[[ 11  29   9  -1  -3  10 -25 -20   5]
 [ -1  -1  -1  -1   0  -1   0   0  -1]
 [-15  12 -32   0 -17   5   3  -2  -5]
 [ 28   5  51   0  22   1 -21 -11  10]
 [ 23 -37  55   2  34 -13   9  16   8]]
->
[[ 23 -37  55   2  34 -13   9  16   8]
 [ 28   5  51   0  22   1 -21 -11  10]
 [ 11  29   9  -1  -3  10 -25 -20   5]
 [ -1  -1  -1  -1   0  -1   0   0  -1]
 [-15  12 -32   0 -17   5   3  -2  -5]]

[[-15  17  -4   2   2   3  -4  -3 -20   0   1]
 [ -7  35 -12 -10 -12 -10   2  -7  -3  -2  -4]
 [ 34 -10  -3  -1  10   4 -12  -3  28 -13   2]
 [-10 -10 -18  14  -7 -16   2   9 -51   3  -3]
 [ -3  12   1   1  25  18   5 -13 -16  -8 -19]
 [  6  -9   5   8  24  -2  -3 -11   6 -35  -7]]
->
[[  6  -9   5   8  24  -2  -3 -11   6 -35  -7]
 [ -3  12   1   1  25  18   5 -13 -16  -8 -19]
 [ 34 -10  -3  -1  10   4 -12  -3  28 -13   2]
 [-15  17  -4   2   2   3  -4  -3 -20   0   1]
 [ -7  35 -12 -10 -12 -10   2  -7  -3  -2  -4]
 [-10 -10 -18  14  -7 -16   2   9 -51   3  -3]]

[[  0  -1   1]
 [ -1  -9   6]
 [  0   4  -2]
 [ -2 -14  12]
 [ -2 -17  15]
 [ -7 -29  43]
 [ -6 -27  37]
 [ -1  32  -5]]
->
[[ -7 -29  43]
 [ -6 -27  37]
 [ -2 -17  15]
 [ -2 -14  12]
 [ -1  -9   6]
 [  0  -1   1]
 [  0   4  -2]
 [ -1  32  -5]]

[[  5   2   2   9  10  -9  -7   3  43 -12  -1 -21  -4  -7  -9   4]
 [ -1  -3   5   9 -52   1  -4  -3  15  -7 -12  -2  -6 -17 -10  -5]]
->
[[ -1  -3   5   9 -52   1  -4  -3  15  -7 -12  -2  -6 -17 -10  -5]
 [  5   2   2   9  10  -9  -7   3  43 -12  -1 -21  -4  -7  -9   4]]

[[ 13   7  -1  13 -41   7  -8 -14  13  37   4 -36   0 -19  -4]
 [ -7   0  13  -9 -12 -20   6   5  -4  14  -7   3 -10 -22  19]
 [ -4  11 -24 -24 -38  23  -6 -12  10  -8  -8 -17  17  18   5]
 [-31  18  -6  -4 -13 -16   3  15   0  -9 -23  36  14   0   5]
 [-39  45 -16   1 -54   2 -13  10  17  -5 -23  36  38  23 -18]]
->
[[ -7   0  13  -9 -12 -20   6   5  -4  14  -7   3 -10 -22  19]
 [ 13   7  -1  13 -41   7  -8 -14  13  37   4 -36   0 -19  -4]
 [-31  18  -6  -4 -13 -16   3  15   0  -9 -23  36  14   0   5]
 [-39  45 -16   1 -54   2 -13  10  17  -5 -23  36  38  23 -18]
 [ -4  11 -24 -24 -38  23  -6 -12  10  -8  -8 -17  17  18   5]]

[[  0 -18   0  10  -5   4  10   2   8 -13  -3]
 [ -4   2 -15  -8   3   6  -3   1  -5  -4  -5]
 [  1   3 -10 -16  34   3  -1   0  44  18 -15]
 [ -4 -48  -5   9  15   7  -5   1  13 -13  -2]]
->
[[  0 -18   0  10  -5   4  10   2   8 -13  -3]
 [ -4 -48  -5   9  15   7  -5   1  13 -13  -2]
 [  1   3 -10 -16  34   3  -1   0  44  18 -15]
 [ -4   2 -15  -8   3   6  -3   1  -5  -4  -5]]

[[  0  -8 -10   1   1  -7 -16  -6 -11 -12]
 [ -1  15  57  -1  -8  -9   3  42 -18 -14]
 [  8  20 -25   6 -12  -8 -10  24 -27 -28]]
->
[[ -1  15  57  -1  -8  -9   3  42 -18 -14]
 [  0  -8 -10   1   1  -7 -16  -6 -11 -12]
 [  8  20 -25   6 -12  -8 -10  24 -27 -28]]
---
[[-12  12   5  13   7]
 [ -2 -25  28  41 -21]]
->
[ 7 41]

[[ 33  -3  -8   8  -9]
 [  4 -39 -21 -11 -14]
 [ 13   0  18   1  -4]
 [-25 -24  12  11  -8]
 [-10 -47   2   8   4]]
->
[ -9 -11  18 -24 -10]

[[-13 -35]
 [-26 -47]
 [ -5  -1]
 [-20   6]
 [  4  31]]
->
[-35 -26]

[[-5 56]
 [35 41]
 [54 36]
 [28 30]]
->
[56 35]

[[ -3  -4  -6 -13]
 [  2  -6  38 -50]
 [ 11 -16 -16 -53]]
->
[-13  38 -16]

[[-30 -30  35 -13   7]
 [  1  36  22 -41 -21]]
->
[  7 -41]

[[  8   5  -1  -1]
 [  8  31  -1  -1]
 [  8 -28   2   0]
 [ 10 -47   8   8]]
->
[ -1  -1 -28  10]
